Questions about the array below.
1) Report the second smallest entry.
2) Report the minimum.
3) Report the fifth entry in reading order.
[[25, 22, 67, 56, 78, 16, 20, 29, 64], [23, 26, 78, 64, 44, 61, 39, 28, 62], [20, 26, 81, 51, 61, 44, 33, 24, 74], [57, 64, 67, 45, 32, 75, 67, 57, 53], [15, 25, 70, 32, 51, 13, 16, 31, 65], [51, 64, 20, 55, 64, 24, 38, 69, 28], [21, 27, 30, 24, 68, 14, 21, 32, 43], [24, 23, 62, 70, 63, 19, 21, 30, 48], [83, 56, 21, 43, 32, 78, 72, 46, 52], [71, 77, 18, 33, 37, 57, 69, 78, 32]]
1) 14
2) 13
3) 78

B =
-444   -84  -445  -400  -376  -413  -244   231  -536  -254   173
 104  -531   167    62   138    37  -219  -891   115    56  -992
-311  -487  -133  -214    53  -333  -320  -175  -592   286  -645
 -10  -435    39   -25    28   -52  -217  -656    -5   -17  -744
 216  -314   129    87   -76   168  -121  -993   502  -390  -672
-467  -310  -338  -354  -141  -451  -311   164  -743   124  -222
 173  -430   163    96    43   118  -169  -964   328  -162  -861
-151  -508   -16  -102    91  -195  -282  -448  -324   207  -781
-430  -386  -272  -315   -65  -430  -325    75  -736   212  -379
 -74  -481    15   -63    74  -118  -255  -567  -164   105  -792
-484  -237  -381  -383  -221  -460  -295   224  -715    13   -75
-380  -452  -211  -265     1  -388  -321   -39  -681   273  -524
-236  -513   -69  -157    80  -262  -305  -311  -470   268  -738
-478  -157  -423  -397  -302  -447  -274   247  -634  -118    59
The entry in the top-right corner is 173
Which number is the bottom entry of the column that holds the largest entry?
Answer: -634
Which number is the first entry, reading row by row?
Answer: -444
The smallest entry in the last column is -992
Which number is the fifth entry from the end, reading row by row?
Answer: -274
The entry just left of -381 -> -237
Which number is the entry directly above the largest entry?
Answer: -5
The bottom-right entry: 59
The 3rd entry in reading order: -445
Which number is the largest entry in the first row?
Answer: 231
The entry directly below the smallest entry: 164
The largest entry in the last row is 247
Which number is the second largest entry?
Answer: 328
Which number is the entry directly below -133?
Answer: 39
Which number is the entry directly below -467?
Answer: 173
The first entry in the row that holds the smallest entry is 216
The smallest entry is -993
Which number is the entry just left of -531?
Answer: 104
The entry just left of -513 -> -236
Which number is the bottom-left entry?
Answer: -478
The maximum: 502
Which number is the smallest entry in the first column?
Answer: -484
Which number is the entry directly above -656?
Answer: -175
Which number is the fifth entry in reading order?
Answer: -376
Which number is the third entry on the diagonal from the top-right corner?
Answer: -592
Which number is the 2nd entry on the main diagonal?
Answer: -531
Which number is the top entry of the column that holds the largest entry?
Answer: -536
The entry directly below 164 -> -964
Which number is the entry just right of 216?
Answer: -314
Which number is the entry directly below 43?
Answer: 91
